Below are the code and all the weights of a small trained network. Each question names an input and a class and asks about switching units off, where a switched-off unit gives its printed mean instead of its output.

import numpy as np


def w(rows, s, z=0):
    codes = np.array(rows[::2]) - 128.0
    scale = np.full(codes.shape[1], s)
    scale[-1] = z or s
    return codes * scale


def f(y):
    return y / 2 * (1 + np.tanh(0.7978845608 * (y + 0.044715 * y**3)))


def log_softmax(a):
    a = a - a.max(-1, keepdims=True)
    return a - np.log(np.exp(a).sum(-1, keepdims=True))


def net(x, mask):
    res = np.array(x, float).reshape(1, 4) / 4 @ E
    y = f(res @ A[0][:, :-1].T + A[0][:, -1])
    res = res + np.where(mask, y, B[0][:, -1]) @ B[0][:, :-1]
    return log_softmax(res[-1] @ U[:, :-1].T + U[:, -1])


A, B = {}, {}
E = w([
[149,151,168,152,105,100,115,225,126],'x0',
[249,233,107,215,215,111,110,82,152],'x1',
[150,99,225,145,131,157,152,94,146],'x2',
[142,36,120,15,2,98,148,156,223],'x3',
],0.0096)
A[0] = w([
[106,119,106,123,134,138,139,78,128,23],'neuron 0',
[117,152,173,151,139,126,132,231,93,67],'neuron 1',
[77,145,20,142,138,119,121,174,94,65],'neuron 2',
[109,116,252,152,135,141,135,88,116,80],'neuron 3',
[48,103,151,115,118,139,132,145,86,31],'neuron 4',
[75,150,148,165,163,144,122,122,50,2],'neuron 5',
[117,124,170,131,136,135,141,114,139,25],'neuron 6',
[87,124,104,122,141,145,139,45,99,127],'neuron 7',
],0.021,0.0073)
B[0] = w([
[191,111,135,125,112,95,25,214,135,153],'neuron 0',
[90,110,140,163,110,112,31,124,129,216],'neuron 1',
[151,132,163,76,127,159,152,114,56,222],'neuron 2',
[136,139,143,78,123,155,150,112,55,236],'neuron 3',
[166,159,112,159,149,117,143,105,163,232],'neuron 4',
[151,116,96,109,106,111,183,135,206,250],'neuron 5',
[253,119,99,57,135,108,61,239,105,142],'neuron 6',
[86,120,154,170,109,114,52,125,123,216],'neuron 7',
],0.025,0.015)
U = w([
[138,127,148,83,114,141,136,129,88,99],'0',
[118,86,125,78,68,106,156,135,185,147],'1',
[111,116,147,143,109,107,87,135,127,90],'2',
[191,206,121,192,181,114,125,94,125,144],'3',
[6,125,134,156,154,156,176,108,106,253],'4',
[96,124,113,140,173,136,149,156,119,82],'5',
],0.017)

Each question gives the input, the list of numbers given to net, and the class t.
The units are the neurons (one row each of A and B). Each row of codes is followed by its name. A weight is (code - 128) times the scale printed after its matrix; where a second scale follows, it is the last column's (A, B and U).
mask holds one flag per neuron, in row order. A switched-off neuron (its flag False) gives its mean, the last column of its row in B, instead of its output. The means were averaged over made-up inputs and are rounded, as every weight is.
A unit's drop is (log p(t) with every unit on - log p(t) with that unit switched off) / (log p(t) with every unit on - log p(t) with every unit switched off).
The circuit of an input: a set's keep is (log p(t) with only the set's units on - log p(t) with every unit switched off) / (log p(t) with every unit on - log p(t) with every unit switched off). Starting from all 8 units, units are removed one at a time, each time the one whose removal leaves the highest keep (on an exact tie, the one counted first), for as long as the keep stays at least 0.8.
units of the circuit, in order: the units of the circuit, biggest drop first
unit that matters most: the unit with the biggest drop
top k neurons: the k neurons with the biggest drops, biggest first
drop when u is switched off: that unit's drop, to one decimal
input [2,-2,2,-3], class 4: unit that matters most	neuron 0
input [3,-6,2,2], class 3: top 2 neurons	[neuron 4; neuron 5]
input [3,5,-6,6], class 0: top 3 neurons	[neuron 5; neuron 4; neuron 1]
input [8,-4,-7,5], class 2: top 2 neurons	[neuron 1; neuron 3]
input [-6,2,-7,-3], class 0: top 2 neurons	[neuron 2; neuron 1]
input [5,0,4,4], class 2: top 2 neurons	[neuron 5; neuron 2]
input [5,6,-2,-6], class 1: top 3 neurons	[neuron 5; neuron 4; neuron 7]
input [-1,-8,-7,7], class 3: top 2 neurons	[neuron 4; neuron 5]
input [1,2,1,2], class 4: units of the circuit, in order	[neuron 5; neuron 6; neuron 0]
input [7,3,0,-8], class 1: top 2 neurons	[neuron 5; neuron 7]
input [-4,-2,-3,1], class 2: top 2 neurons	[neuron 5; neuron 3]
input [6,-7,2,-7], class 1: top 2 neurons	[neuron 5; neuron 7]
input [6,4,-5,4], class 2: units of the circuit, in order	[neuron 5; neuron 3]
input [-8,-3,-3,-4], class 2: unit that matters most	neuron 7
input [-5,-5,2,-2], class 2: top 2 neurons	[neuron 7; neuron 0]
input [-1,-7,-2,6], class 3: units of the circuit, in order	[neuron 4; neuron 5]
input [-4,7,-7,-1], class 0: drop when neuron 2 is switched off	0.8
input [6,-7,3,5], class 3: drop when neuron 4 is switched off	0.7
input [-6,8,-7,-8], class 1: drop when neuron 3 is switched off	0.1
input [7,-4,1,0], class 2: unit that matters most	neuron 1
